Here is a tiny trained network, its code and every weight. The questions are about switching its units off for an input and a target symbol, where a switched-off unit gives its printed mean instead of its output.

import numpy as np


def w(rows, s, z=0):
    codes = np.array(rows[::2]) - 128.0
    scale = np.full(codes.shape[1], s)
    scale[-1] = z or s
    return codes * scale


def softmax(a):
    e = np.exp(a - a.max(-1, keepdims=True))
    return e / e.sum(-1, keepdims=True)


def log_softmax(a):
    a = a - a.max(-1, keepdims=True)
    return a - np.log(np.exp(a).sum(-1, keepdims=True))


def net(x, mask):
    ids = ['γδεζηθλμπστφψω'.index(c) for c in x.split()]
    T = len(ids)
    res = E[ids] + P[:T]
    u = 0
    for l in range(3):
        r = res
        for j in range(3):
            rows = slice(2 * j, 2 * j + 2)
            q, k, v = (r @ M[l][rows].T for M in (Q, K, V))
            z = softmax(np.where(np.tri(T) > 0, q @ k.T / 2**0.5, -1e9)) @ v
            o = O[l][rows]
            res = res + np.where(mask[u + j], z, o[:, -1]) @ o[:, :-1]
        u += 3
    return log_softmax(res[-1] @ U[:, :-1].T + U[:, -1])


Q, K, V, O = {}, {}, {}, {}
E = w([
[100,90,189,68,246,105,188,221,200],'γ',
[67,33,77,169,83,132,62,78,174],'δ',
[7,143,157,141,136,167,128,63,51],'ε',
[129,199,132,52,245,68,157,194,189],'ζ',
[75,98,190,118,25,108,113,34,130],'η',
[190,141,179,126,191,238,69,68,169],'θ',
[191,121,179,115,202,230,88,80,175],'λ',
[208,127,176,107,196,233,86,75,166],'μ',
[149,138,113,141,35,170,193,54,61],'π',
[151,71,91,169,140,18,202,118,105],'σ',
[122,110,39,183,96,177,127,105,108],'τ',
[48,99,90,93,2,196,139,115,142],'φ',
[99,211,66,186,82,38,203,122,206],'ψ',
[102,122,173,197,86,97,217,228,131],'ω',
],0.0089)
P = w([
[116,160,137,140,127,159,47,98,89],'0',
[84,138,125,136,121,148,91,101,103],'1',
[77,123,111,131,123,134,111,120,116],'2',
[78,99,111,124,123,118,148,127,128],'3',
[74,89,99,112,130,107,185,143,147],'4',
[59,80,103,105,131,80,199,148,160],'5',
[59,75,94,101,135,72,237,177,162],'6',
[48,72,106,124,140,65,253,191,170],'7',
],0.0052)
Q[0] = w([
[252,177,154,116,65,139,128,64,143],'L0H1',
[252,106,134,142,178,182,137,91,109],'L0H1',
[205,133,119,166,118,251,53,42,106],'L0H2',
[73,56,54,123,116,159,100,41,121],'L0H2',
[245,151,145,112,108,204,28,86,77],'L0H3',
[176,144,112,145,138,19,93,180,57],'L0H3',
],0.039)
K[0] = w([
[119,127,119,65,15,194,108,35,106],'L0H1',
[193,127,122,212,140,187,102,28,117],'L0H1',
[243,60,95,139,188,196,77,199,179],'L0H2',
[189,83,66,252,8,139,140,153,31],'L0H2',
[90,184,113,236,28,146,75,70,111],'L0H3',
[102,232,163,160,213,32,107,169,116],'L0H3',
],0.034)
V[0] = w([
[254,127,146,95,53,77,100,204,199],'L0H1',
[89,115,104,86,98,83,97,142,92],'L0H1',
[88,120,102,92,141,143,146,135,128],'L0H2',
[115,138,136,117,117,81,101,114,139],'L0H2',
[131,140,157,157,131,123,83,156,149],'L0H3',
[130,150,113,138,132,117,120,113,122],'L0H3',
],0.0064)
O[0] = w([
[130,51,105,99,2,122,165,117,138,4],'L0H1',
[66,130,146,144,139,122,129,107,81,136],'L0H1',
[92,145,131,124,143,103,112,103,85,165],'L0H2',
[130,135,130,130,96,135,107,139,125,109],'L0H2',
[154,137,110,126,130,125,99,118,102,100],'L0H3',
[157,136,112,111,127,136,102,133,103,103],'L0H3',
],0.0043,0.0023)
Q[1] = w([
[1,109,75,107,123,108,195,95,123],'L1H1',
[119,122,121,141,86,87,106,157,96],'L1H1',
[121,124,118,170,90,109,143,121,102],'L1H2',
[194,168,127,86,188,132,79,147,160],'L1H2',
[200,110,152,133,145,159,98,137,144],'L1H3',
[28,131,99,151,158,140,176,88,133],'L1H3',
],0.061)
K[1] = w([
[113,129,111,124,151,4,220,205,147],'L1H1',
[94,106,94,118,90,95,110,158,85],'L1H1',
[145,149,98,133,103,75,161,168,118],'L1H2',
[140,124,124,136,108,241,59,52,106],'L1H2',
[159,85,135,146,157,236,79,79,168],'L1H3',
[131,109,128,140,174,41,210,193,175],'L1H3',
],0.043)
V[1] = w([
[109,166,58,234,70,49,125,89,169],'L1H1',
[205,135,185,167,185,19,163,92,85],'L1H1',
[141,60,202,230,109,174,160,191,73],'L1H2',
[166,117,89,75,150,144,178,22,67],'L1H2',
[91,26,197,108,136,21,84,10,150],'L1H3',
[103,226,253,77,52,170,208,74,162],'L1H3',
],0.017)
O[1] = w([
[136,185,147,109,102,185,135,58,208,175],'L1H1',
[171,65,161,124,164,190,119,19,71,233],'L1H1',
[144,124,102,61,103,239,120,176,104,17],'L1H2',
[194,180,71,128,167,83,222,127,130,8],'L1H2',
[197,121,119,60,96,62,24,109,107,185],'L1H3',
[175,155,254,132,94,97,189,155,123,218],'L1H3',
],0.0087,0.0014)
Q[2] = w([
[46,89,90,111,187,141,206,61,166],'L2H1',
[130,185,160,132,70,195,162,39,183],'L2H1',
[49,53,138,122,72,100,152,170,65],'L2H2',
[96,131,55,126,19,77,146,76,102],'L2H2',
[3,139,165,162,10,176,95,160,108],'L2H3',
[134,78,85,82,199,137,73,142,133],'L2H3',
],0.047)
K[2] = w([
[97,63,79,200,101,57,196,59,130],'L2H1',
[152,207,87,134,54,119,59,53,107],'L2H1',
[119,58,93,182,37,79,121,148,14],'L2H2',
[97,157,106,129,4,189,157,78,129],'L2H2',
[90,172,127,152,133,139,219,111,249],'L2H3',
[114,34,130,133,230,151,69,224,111],'L2H3',
],0.043)
V[2] = w([
[155,152,170,35,254,160,107,180,209],'L2H1',
[154,87,126,166,119,94,156,112,160],'L2H1',
[103,114,84,160,25,120,147,95,78],'L2H2',
[123,121,130,141,123,134,116,124,133],'L2H2',
[127,151,104,109,78,111,140,139,77],'L2H3',
[129,106,117,112,139,115,176,127,171],'L2H3',
],0.013)
O[2] = w([
[220,140,137,255,110,94,42,136,137,153],'L2H1',
[141,83,113,123,108,130,132,129,155,225],'L2H1',
[189,69,93,162,93,104,135,149,144,163],'L2H2',
[114,131,133,129,129,137,138,112,137,139],'L2H2',
[78,144,128,73,141,121,136,132,92,42],'L2H3',
[118,177,133,148,123,140,128,102,123,253],'L2H3',
],0.0061,0.0028)
U = w([
[95,100,107,229,19,93,109,98,47,85],'γ',
[91,128,106,101,130,94,64,141,181,87],'δ',
[126,180,180,130,254,100,75,155,122,254],'ε',
[81,67,128,149,120,76,189,109,117,99],'ζ',
[149,139,161,78,83,73,111,130,132,103],'η',
[126,124,121,139,109,111,131,128,129,72],'θ',
[130,128,119,138,112,110,134,128,130,72],'λ',
[167,85,146,88,214,108,144,195,222,176],'μ',
[182,156,104,152,60,116,208,125,59,113],'π',
[174,109,97,109,123,140,127,78,115,140],'σ',
[86,165,31,194,124,146,149,133,116,82],'τ',
[96,162,107,120,65,76,137,187,148,79],'φ',
[135,128,162,166,99,111,134,83,180,115],'ψ',
[125,106,153,119,93,191,122,167,123,122],'ω',
],0.007,0.0078)

Each question gives the input, a string of symbols that net reads in full, and the target symbol t.
The units are the heads (2 rows each of Q, K, V and O). Each row of codes is followed by its name. A weight is (code - 128) times the scale printed after its matrix; where a second scale follows, it is the last column's (O and U).
mask holds one flag per head, layer by layer. A switched-off head (its flag False) gives its mean, the last column of its rows in O, instead of its output. The means were averaged over made-up inputs and are rounded, as every weight is.
A unit's drop is (log p(t) with every unit on - log p(t) with that unit switched off) / (log p(t) with every unit on - log p(t) with every unit switched off).
The circuit of an input: a set's keep is (log p(t) with only the set's units on - log p(t) with every unit switched off) / (log p(t) with every unit on - log p(t) with every unit switched off). Starting from all 9 units, units are removed one at a time, each time the one whose removal leaves the highest keep (on an exact tie, the one counted first), for as long as the keep stays at least 0.8.
units of the circuit, in order: the units of the circuit, biggest drop first
unit that matters most: the unit with the biggest drop
which heads matter: for each layer, one digit per head in row order, 1 if its drop is at least 0.15 and else 0, layers parted by /
drop when u is switched off: that unit's drop, to one decimal
input φ δ ψ ζ λ π, target ζ: units of the circuit, in order => (L2H1; L1H2)
input μ π θ θ ψ σ ε, target σ: units of the circuit, in order => (L1H1; L1H3)
input ζ τ φ μ δ, target ζ: units of the circuit, in order => (L2H1; L1H2; L1H1)
input φ φ ε φ π, target π: units of the circuit, in order => (L1H2; L1H3)
input ε μ θ γ ε τ θ τ, target γ: units of the circuit, in order => (L2H1; L1H2; L1H1)
input ζ ε τ μ θ τ, target ζ: which heads matter => 000 / 010 / 100
input δ τ π τ, target τ: which heads matter => 000 / 101 / 000
input ζ θ φ, target ζ: units of the circuit, in order => (L2H1; L1H2; L1H1)
input φ ψ ε δ γ θ ε π, target γ: unit that matters most => L1H1
input ε τ δ θ γ ε, target γ: units of the circuit, in order => (L1H1; L2H1; L1H2)
input ω φ η, target ω: which heads matter => 000 / 010 / 000
input ω ζ μ η γ ε η, target γ: which heads matter => 000 / 100 / 100
input φ τ σ δ, target σ: which heads matter => 000 / 101 / 000
input τ ω ψ ε, target ψ: which heads matter => 000 / 100 / 000
input φ ψ γ ε, target γ: units of the circuit, in order => (L1H1; L1H2; L2H1)
input ω θ π ω μ ω δ, target ω: units of the circuit, in order => (L1H2)
input π ζ ω ζ η, target ζ: which heads matter => 000 / 010 / 100
input γ φ ζ π ε, target ζ: units of the circuit, in order => (L2H1; L1H2)
input ε η τ, target τ: which heads matter => 000 / 001 / 000
input π σ π, target σ: unit that matters most => L1H1
input π δ ε δ, target δ: drop when L1H2 is switched off => 0.0
input η δ ω, target ω: drop when L1H3 is switched off => 0.1
input δ ε δ φ λ ε τ ε, target ε: drop when L1H3 is switched off => 0.1
input λ τ δ φ ω φ, target ω: drop when L1H3 is switched off => 0.1
